Below are the code and all the weights of a small trained network. Each question names an input and a class and asks about switching units off, where a switched-off unit gives its printed mean instead of its output.

import numpy as np


def w(rows, s, z=0):
    codes = np.array(rows[::2]) - 128.0
    scale = np.full(codes.shape[1], s)
    scale[-1] = z or s
    return codes * scale


def norm(h):
    return h / np.sqrt((h * h).mean(-1, keepdims=True) + 1e-5)


def f(y):
    return np.maximum(y, 0)


def log_softmax(a):
    a = a - a.max(-1, keepdims=True)
    return a - np.log(np.exp(a).sum(-1, keepdims=True))


def net(x, mask):
    res = np.array(x, float).reshape(1, 4) / 4 @ E
    u = 0
    for l in range(3):
        y = f(norm(res) @ A[l][:, :-1].T + A[l][:, -1])
        res = res + np.where(mask[u : u + 4], y, B[l][:, -1]) @ B[l][:, :-1]
        u += 4
    return log_softmax(norm(res)[-1] @ U[:, :-1].T + U[:, -1])


A, B = {}, {}
E = w([
[127,118,138,126,138,137,125,131,112],'x0',
[142,83,78,78,204,107,51,113,167],'x1',
[74,167,134,86,194,89,194,212,144],'x2',
[129,113,254,164,162,15,113,49,159],'x3',
],0.0056)
A[0] = w([
[122,137,47,139,120,185,81,161,65,104],'L0N1',
[137,117,180,9,145,100,179,234,147,70],'L0N2',
[159,3,81,227,36,170,13,40,125,5],'L0N3',
[205,47,81,3,154,110,3,101,170,41],'L0N4',
],0.0046,0.0034)
B[0] = w([
[117,132,105,109,100,131,123,98,171,221],'L0N1',
[139,175,140,126,150,126,83,128,153,195],'L0N2',
[246,202,154,85,163,148,156,138,115,254],'L0N3',
[92,106,83,238,154,83,105,107,91,233],'L0N4',
],0.011,0.0045)
A[1] = w([
[157,180,183,186,1,130,188,168,48,44],'L1N1',
[156,89,184,144,100,92,107,86,137,3],'L1N2',
[200,141,40,127,94,152,131,159,68,187],'L1N3',
[183,93,165,154,100,103,106,112,110,48],'L1N4',
],0.0063,0.0018)
B[1] = w([
[141,92,22,224,229,2,27,71,56,235],'L1N1',
[249,14,212,107,48,172,209,136,151,172],'L1N2',
[144,102,186,115,82,142,78,33,148,255],'L1N3',
[98,158,68,103,62,232,109,131,177,176],'L1N4',
],0.0068,0.0055)
A[2] = w([
[187,3,229,171,139,46,131,153,156,132],'L2N1',
[151,113,75,164,4,244,48,48,148,255],'L2N2',
[62,228,170,117,202,96,122,207,189,160],'L2N3',
[118,78,218,90,97,104,173,96,120,74],'L2N4',
],0.0061,0.0024)
B[2] = w([
[14,178,32,62,81,188,135,220,112,187],'L2N1',
[52,121,187,100,140,108,195,209,143,250],'L2N2',
[255,106,218,160,68,182,147,50,85,178],'L2N3',
[73,23,103,37,160,152,156,123,223,143],'L2N4',
],0.0074,0.011)
U = w([
[250,178,207,111,114,166,135,102,119,220],'0',
[24,125,112,48,75,153,163,180,140,1],'1',
[101,121,46,247,164,53,84,114,97,155],'2',
],0.012,0.00061)

Each question gives the input, the list of numbers given to net, and the class t.
The units are the neurons (one row each of A and B). Each row of codes is followed by its name. A weight is (code - 128) times the scale printed after its matrix; where a second scale follows, it is the last column's (A, B and U).
mask holds one flag per neuron, layer by layer. A switched-off neuron (its flag False) gives its mean, the last column of its row in B, instead of its output. The means were averaged over made-up inputs and are rounded, as every weight is.
A unit's drop is (log p(t) with every unit on - log p(t) with that unit switched off) / (log p(t) with every unit on - log p(t) with every unit switched off).
The circuit of an input: a set's keep is (log p(t) with only the set's units on - log p(t) with every unit switched off) / (log p(t) with every unit on - log p(t) with every unit switched off). Starting from all 12 units, units are removed one at a time, each time the one whose removal leaves the highest keep (on an exact tie, the one counted first), for as long as the keep stays at least 0.8.
units of the circuit, in order: the units of the circuit, biggest drop first
unit that matters most: the unit with the biggest drop
k most important neurons: the k neurons with the biggest drops, biggest first
top k neurons in layer l: the k neurons of layer l with the biggest drops, biggest first
drop when u is switched off: that unit's drop, to one decimal
input [4,7,3,-4], class 2: units of the circuit, in order	(L0N4)
input [1,-5,8,-8], class 0: units of the circuit, in order	(L2N1, L2N2)
input [-4,-3,7,-7], class 0: 3 most important neurons	(L2N3, L0N2, L2N1)
input [3,4,5,5], class 0: units of the circuit, in order	(L1N1, L2N2)
input [4,7,-5,7], class 1: 3 most important neurons	(L1N1, L2N1, L1N2)
input [-2,-1,-6,8], class 1: units of the circuit, in order	(L2N1, L2N3)
input [-4,-2,0,3], class 1: 2 most important neurons	(L1N2, L0N3)
input [3,8,5,-6], class 2: 3 most important neurons	(L0N4, L2N1, L2N2)
input [-8,-8,-4,8], class 1: top 2 neurons in layer 1	(L1N2, L1N4)
input [8,6,8,-5], class 0: 2 most important neurons	(L2N3, L1N1)
input [-1,-3,3,5], class 1: 2 most important neurons	(L0N3, L2N1)
input [-6,5,7,7], class 0: 4 most important neurons	(L2N3, L2N2, L0N2, L1N3)
input [8,-7,-5,5], class 2: 2 most important neurons	(L1N1, L2N3)
input [-6,-6,8,2], class 0: units of the circuit, in order	(L2N3)
input [-7,3,-2,2], class 2: 2 most important neurons	(L0N4, L2N3)
input [1,-5,4,-3], class 2: 2 most important neurons	(L1N1, L0N3)
input [-8,-4,3,6], class 1: drop when L2N1 is switched off	0.2
input [4,-4,-2,6], class 1: drop when L1N2 is switched off	0.1
input [-8,8,8,-5], class 0: drop when L1N1 is switched off	0.8
input [4,2,3,6], class 1: unit that matters most	L2N1
input [0,-3,-4,5], class 1: 3 most important neurons	(L2N1, L1N2, L2N3)
